Each row is followed by its group and then its class within the group.
[ 0.61 -0.50  0.02 -0.47  0.35 -0.56  0.98 -0.01 -0.50  0.03 -0.59  0.56
 -0.44  0.16 -0.18 -0.48  1.88 -0.57 -0.09  1.06  0.13  0.54 -0.47 -0.05
  0.61 -0.62  0.39  0.37 -1.12  0.39 -0.57 -0.12  2.78 -0.02 -0.86 -0.05
 -0.25 -0.78 -0.23  0.09 -1.47 -0.06  0.12  1.48 -0.12 -0.46 -0.56 -1.34
 -0.39 -0.23  0.40  0.10 -0.49  0.96 -0.62 -0.43  0.13  0.94 -1.52  0.19
  0.72 -0.11 -0.63  0.11 -0.29]
D:fop
[-0.35 -0.50  0.53 -0.43 -1.56 -0.42  0.03  0.76 -1.03 -1.34 -1.62 -0.42
  0.78 -1.29  0.14  0.01  0.70 -0.77 -1.44  0.91 -3.28  2.52 -1.81 -0.44
 -0.35 -1.10  0.25 -0.18 -0.25 -1.06 -0.65  0.00 -4.70  0.17 -2.21  0.26
 -0.16 -1.23 -1.04  0.33 -3.15  0.37 -1.59  0.61  1.70 -1.52  0.91 -1.20
 -1.17  1.78  0.35  0.28 -0.44  1.32 -0.31 -1.03 -0.16  0.67 -1.43  0.52
 -0.01 -0.35 -1.04 -0.55  1.65]
Q:lotek
[ 0.22  0.74  0.00 -0.01 -0.32  0.79  0.04 -0.88 -1.61 -0.17 -1.39 -0.88
 -0.33 -0.87  0.07  0.15  0.22 -0.59 -1.05  0.78  0.82  0.06 -1.60 -1.14
 -0.17 -1.86  0.18 -1.10 -0.32  0.16 -0.83  0.58 -0.92  0.05 -1.03 -0.33
 -0.49 -0.89 -0.49  0.60 -1.16  0.09 -1.14  0.21 -0.56 -0.02 -0.31 -0.13
 -1.59  0.75 -0.11  0.81  0.22  0.76 -0.18  0.00  0.21  1.52 -1.01 -0.91
 -0.10 -0.63 -1.27 -0.21 -0.08]
Q:dad
[ 0.09 -0.11  0.30 -0.54  1.04 -0.84  0.75 -0.29 -0.12  2.12  0.18 -0.97
 -1.51  0.86 -0.32 -0.75  0.44 -0.93  2.86  2.25  3.69  0.73 -0.47  1.15
  0.25  0.19  0.10  0.26  0.71  0.89  0.49 -0.70  6.53 -0.11 -2.07 -0.31
 -3.55 -1.34  0.46 -0.52  2.08  0.04  1.02 -0.12 -1.27  2.61 -0.89 -0.30
  0.34 -3.06  0.93  0.05  0.11 -0.78 -0.16  0.13 -0.55  1.70  0.11 -0.62
 -0.59 -0.09  0.18  2.17 -1.02]
T:rik
[-0.10  0.88 -0.87 -0.53  0.83  1.18  0.23  0.41  0.29 -0.06  0.35 -1.14
 -2.00  1.09 -0.03  0.09  0.22 -0.64  1.33  0.00  1.56 -1.84  1.55  1.28
 -1.04 -0.09 -0.57  0.39  1.03  0.25  0.03 -0.93  4.70 -0.26 -1.00 -0.64
 -0.79  1.16  1.50  1.03  1.83 -0.30  0.99 -0.69 -3.22  2.88 -0.63 -0.06
 -0.74 -2.19  0.57 -0.31  1.08 -1.02 -0.65  0.46 -0.03  1.40  1.21 -0.59
  0.05  0.44  0.47  0.58 -1.06]
T:Podi
[-0.09 -0.01 -0.47 -0.31 -0.42  0.96  0.97 -0.21  1.16 -1.87 -0.32  0.34
 -0.99  1.01 -0.45  0.00 -0.38  0.26 -1.11  0.40 -2.24 -1.44  0.95 -0.08
  0.16  0.14 -0.84  0.21 -0.30  0.66 -0.11  0.25  4.68 -1.06  1.33 -0.41
 -0.64 -1.78  1.29  0.52 -0.46 -0.70  1.31 -0.46 -2.99  0.78 -0.36 -1.25
 -0.30 -0.57 -0.40 -0.76  0.25 -1.46 -1.33 -0.72  0.13  0.29 -0.95  0.76
  0.76 -0.25 -0.16 -0.08 -0.32]
D:fop
[-0.85 -0.15 -0.43 -1.46  0.03 -0.05  1.52  0.28  0.42 -2.37 -1.08  0.86
  0.43  0.98  0.27 -0.82 -0.69 -0.11 -1.11  1.73 -5.38  0.22  0.76 -1.00
 -0.42  0.42 -1.79  0.40 -0.32 -0.05 -0.59  0.76  5.21 -1.52  1.77 -0.02
 -0.53 -1.07  0.99 -0.87 -2.07  0.92  0.12 -0.22 -2.65  0.21 -1.55 -0.88
 -0.80 -0.31  0.28 -0.53  0.16 -0.22 -2.38 -2.17 -3.26 -0.10 -0.80  1.27
  0.45 -0.18  0.36 -1.79 -0.35]
Z:Vos
[ 1.01  0.97 -0.12 -0.99  0.04 -0.60  0.46 -0.03  0.10 -0.08  0.30  0.49
  0.18  0.29  0.21 -0.42  0.31  0.07  1.05  0.79  0.80  0.24  0.50 -1.25
  0.21  0.09 -0.64  0.71 -0.01  0.49 -0.48 -0.10  2.26 -0.16 -0.63 -0.66
 -0.65 -1.87  0.06  1.81  1.64 -1.02  2.47 -0.07 -1.09  0.25 -0.27 -0.33
 -0.01  0.13  0.32 -0.06 -0.75 -0.07 -0.57 -0.12  0.29  0.00 -0.27  0.39
  0.13 -0.36 -0.09  0.44  0.32]
T:rik
[-1.34  0.21 -0.90 -0.08 -0.63  0.82  0.34 -0.13  1.27 -2.99 -0.99 -0.12
 -0.10  1.14  0.41  1.89 -0.24 -0.14 -1.77 -1.68 -3.97 -2.24  0.38  0.16
 -0.75  0.29  0.48  0.67  0.10 -5.19 -0.76  0.55  0.62 -0.80  0.82  0.20
 -0.05  1.36  0.79  0.28 -2.64  0.41 -0.52 -2.81 -3.63 -0.62  0.01 -0.91
 -0.49  0.09 -0.27 -0.25  0.41  0.74 -0.80 -0.70  0.17  1.39 -1.13 -0.01
  0.58  0.42 -0.67 -1.44 -0.28]
Z:Maf
[ 0.07 -0.24  2.66 -0.88 -0.87 -2.34 -0.33  0.41  0.37 -3.83 -0.57  0.73
  0.92  0.72 -0.29 -0.39  1.12 -0.48  1.26  0.87 -5.76  1.68  0.16 -0.90
  0.44  1.25 -0.50  0.67 -0.93  1.17 -1.76 -0.12  0.47 -1.18  0.64 -0.54
 -0.30 -0.32 -0.26  0.40 -0.44  0.17  0.17 -0.75 -2.76  1.79 -0.31 -0.09
  0.73  0.49 -0.14  0.25 -0.56 -0.01 -1.44 -2.11  0.05  2.29 -1.96  0.69
  0.43 -0.69 -1.39 -0.05  0.15]
D:bolet
[ 1.31 -0.27  0.66  0.09  0.87 -0.10 -0.12  0.27 -0.56  1.22  0.15 -0.68
 -1.25 -0.09  0.14 -0.20  0.44 -0.40  1.83  1.04  3.49 -0.58 -0.23  0.16
 -0.45 -0.29 -0.74 -0.28  0.58  0.78  0.33 -1.04  4.81  0.16 -1.31  0.31
 -0.71 -0.57  1.24  0.28  2.36 -0.44  0.24  0.03 -0.80  0.56 -1.14  0.18
  1.06 -2.02  0.09  0.13 -0.37 -0.18  0.51  1.39  0.43  1.53 -0.01 -1.27
  0.56 -0.43  0.02  0.55 -0.74]
T:rugak
[ 0.40  0.22 -0.76 -1.12 -0.34 -0.16  1.38 -0.01  0.54 -1.20 -0.24 -1.34
  0.18  3.74 -0.67 -0.20 -0.55 -0.29 -0.16  0.20 -2.87 -0.85  0.71 -0.48
 -0.15  0.73 -0.68  1.04  0.25  1.30  0.04  0.76  3.05 -0.06  1.46 -0.61
 -1.32  0.80  0.97  0.99 -0.41  0.05  0.45 -0.15 -3.28  2.11 -0.78 -0.27
 -0.23  0.50 -0.20 -0.57 -0.04  0.04 -1.87 -0.74  0.40  1.10 -0.97  0.29
  0.18 -0.05 -1.22 -0.71  0.64]
D:lov
[-0.30 -0.33  0.10 -0.69 -0.46  0.07  0.16  0.41 -2.08 -0.94 -1.53 -0.08
  0.42 -2.57  0.26 -0.14 -0.10  0.01 -0.80  1.77 -1.94  1.55 -1.85 -0.69
 -0.43 -1.66 -0.36  0.37 -0.67 -0.73 -0.18  0.09 -3.21  0.25  0.58  0.70
 -0.46 -1.60 -0.70 -0.41 -2.87  0.26 -0.58  0.10 -0.28 -1.32 -0.05  0.37
 -1.01  0.99 -0.28  0.91 -0.69  0.74 -0.53  0.02 -0.17  1.05 -1.18 -0.06
 -2.25  0.07 -1.92 -0.90  0.65]
Q:lotek
[ 0.64  0.28 -0.04 -0.38  0.32  0.50  1.47 -0.74 -0.14  1.25 -0.98 -0.44
 -1.78  0.58 -1.07 -0.64 -0.89 -0.48  1.43  0.15  2.27 -2.46  0.84 -0.08
  0.02  0.96 -0.07  0.28  0.13  1.09  0.13  0.02  7.63 -0.40  0.85 -0.29
 -1.01  0.11  0.17  1.23  1.50 -0.14  1.24 -0.73 -3.12  0.92 -1.73 -1.16
  0.48 -1.58  0.43 -0.35 -0.44 -0.44 -1.77  0.60 -0.11  1.82 -1.28 -0.58
  0.65 -0.49 -0.13  0.42 -1.24]
T:Podi
[ 0.31 -0.26  0.00 -0.43  0.86  0.03  0.20  0.06 -1.28  1.70 -1.59 -0.71
  0.40 -1.10 -0.08  0.82  0.59 -0.37  0.12  2.71  3.69  1.36 -1.24 -0.56
  0.17 -1.20 -0.52 -0.99 -0.22 -0.33  0.30  0.46  2.09  0.41 -1.32  0.54
 -1.78 -1.47 -0.46  0.62  1.03  0.19 -0.33  1.41  0.49  0.30 -0.62  0.28
  0.11 -1.43 -0.70  0.38  1.31 -0.68  0.16  1.16 -0.25  1.34 -0.39 -0.52
 -0.30  0.23 -0.16 -1.20  0.25]
Q:dad
